Below are the code and all the weights of a small trained network. Each question names an input and a class and asks about switching units off, where a switched-off unit gives its printed mean instead of its output.

import numpy as np


def w(rows, s, z=0):
    codes = np.array(rows[::2]) - 128.0
    scale = np.full(codes.shape[1], s)
    scale[-1] = z or s
    return codes * scale


def norm(h):
    return h / np.sqrt((h * h).mean(-1, keepdims=True) + 1e-5)


def f(y):
    return y / 2 * (1 + np.tanh(0.7978845608 * (y + 0.044715 * y**3)))


def log_softmax(a):
    a = a - a.max(-1, keepdims=True)
    return a - np.log(np.exp(a).sum(-1, keepdims=True))


def net(x, mask):
    res = np.array(x, float).reshape(1, 2) / 4 @ E
    u = 0
    for l in range(4):
        y = f(norm(res) @ A[l][:, :-1].T + A[l][:, -1])
        res = res + np.where(mask[u : u + 4], y, B[l][:, -1]) @ B[l][:, :-1]
        u += 4
    return log_softmax(norm(res)[-1] @ U[:, :-1].T + U[:, -1])


A, B = {}, {}
E = w([
[106,87,63,153,95,35,106,35],'x0',
[150,45,254,65,162,63,56,204],'x1',
],0.007)
A[0] = w([
[99,38,107,64,116,45,11,117,3],'L0N1',
[182,77,136,86,86,162,115,22,45],'L0N2',
[207,69,200,156,136,165,82,171,159],'L0N3',
[142,2,130,121,135,19,40,81,87],'L0N4',
],0.0076,0.0022)
B[0] = w([
[115,152,234,141,56,68,141,55,223],'L0N1',
[160,117,201,74,172,199,136,134,139],'L0N2',
[76,170,86,134,203,155,167,167,201],'L0N3',
[225,183,181,234,168,160,254,137,254],'L0N4',
],0.0088,0.0082)
A[1] = w([
[69,167,142,49,236,142,84,254,112],'L1N1',
[106,184,122,105,90,111,129,99,43],'L1N2',
[171,173,143,153,105,188,194,155,163],'L1N3',
[176,16,83,43,110,112,58,143,5],'L1N4',
],0.0075,0.0019)
B[1] = w([
[103,2,133,9,79,87,162,161,219],'L1N1',
[97,136,148,174,39,123,21,204,134],'L1N2',
[155,81,88,118,154,103,61,133,254],'L1N3',
[137,161,145,167,104,138,90,138,120],'L1N4',
],0.0088,0.0081)
A[2] = w([
[45,13,188,62,85,113,172,179,4],'L2N1',
[161,196,124,134,109,88,173,195,84],'L2N2',
[123,233,230,141,134,86,170,109,77],'L2N3',
[83,180,253,237,138,126,167,164,116],'L2N4',
],0.0072,0.0029)
B[2] = w([
[109,124,101,113,132,96,147,156,233],'L2N1',
[158,145,143,107,107,94,159,117,143],'L2N2',
[221,62,175,177,139,140,183,159,232],'L2N3',
[220,109,186,183,147,102,193,4,253],'L2N4',
],0.011,0.0056)
A[3] = w([
[103,199,24,222,223,128,7,113,55],'L3N1',
[59,170,74,184,42,253,73,39,3],'L3N2',
[113,147,71,136,208,78,114,139,217],'L3N3',
[159,58,139,156,47,33,122,124,121],'L3N4',
],0.0068,0.0024)
B[3] = w([
[101,180,99,236,94,118,104,33,253],'L3N1',
[2,101,61,221,134,69,136,130,254],'L3N2',
[70,115,160,156,73,224,138,92,171],'L3N3',
[175,171,185,97,187,30,177,142,169],'L3N4',
],0.0079,0.0062)
U = w([
[77,55,126,8,150,94,173,194,211],'0',
[243,117,221,160,171,90,226,82,139],'1',
[67,158,71,195,95,146,103,55,229],'2',
[151,212,162,74,103,140,91,136,1],'3',
[157,203,168,42,87,119,66,109,1],'4',
[174,79,117,92,101,232,72,133,26],'5',
],0.014,0.0047)

Each question gives the input, the list of numbers given to net, and the class t.
The units are the neurons (one row each of A and B). Each row of codes is followed by its name. A weight is (code - 128) times the scale printed after its matrix; where a second scale follows, it is the last column's (A, B and U).
mask holds one flag per neuron, layer by layer. A switched-off neuron (its flag False) gives its mean, the last column of its row in B, instead of its output. The means were averaged over made-up inputs and are rounded, as every weight is.
A unit's drop is (log p(t) with every unit on - log p(t) with that unit switched off) / (log p(t) with every unit on - log p(t) with every unit switched off).
The circuit of an input: a set's keep is (log p(t) with only the set's units on - log p(t) with every unit switched off) / (log p(t) with every unit on - log p(t) with every unit switched off). Starting from the 12 units with the biggest drops (on a tie, the unit counted first), units are removed one at a time, each time the one whose removal leaves the highest keep (on an exact tie, the one counted first), for as long as the keep stays at least 0.8.
units of the circuit, in order: the units of the circuit, biggest drop first
unit that matters most: the unit with the biggest drop
k most important neurons: the k neurons with the biggest drops, biggest first
drop of u: that unit's drop, to one decimal
input [-1,-3], class 2: unit that matters most => L1N1
input [-8,-6], class 2: 2 most important neurons => L1N1, L2N3
input [-8,-4], class 0: 4 most important neurons => L0N1, L0N4, L1N1, L3N1
input [-3,8], class 0: units of the circuit, in order => L1N1, L0N3
input [2,-1], class 2: 4 most important neurons => L0N1, L1N1, L1N3, L2N3
input [-7,-3], class 0: 2 most important neurons => L0N1, L0N4
input [-3,7], class 0: 2 most important neurons => L1N1, L0N3
input [-3,-3], class 2: 2 most important neurons => L1N1, L0N3
input [5,-3], class 2: 3 most important neurons => L0N1, L1N1, L2N3
input [-8,-5], class 5: 2 most important neurons => L0N1, L0N4
input [-3,-4], class 2: drop of L1N1 => 0.3
input [0,-4], class 2: drop of L1N1 => 0.3
input [-4,8], class 0: drop of L1N1 => 0.7
input [-3,3], class 0: drop of L0N1 => 0.0
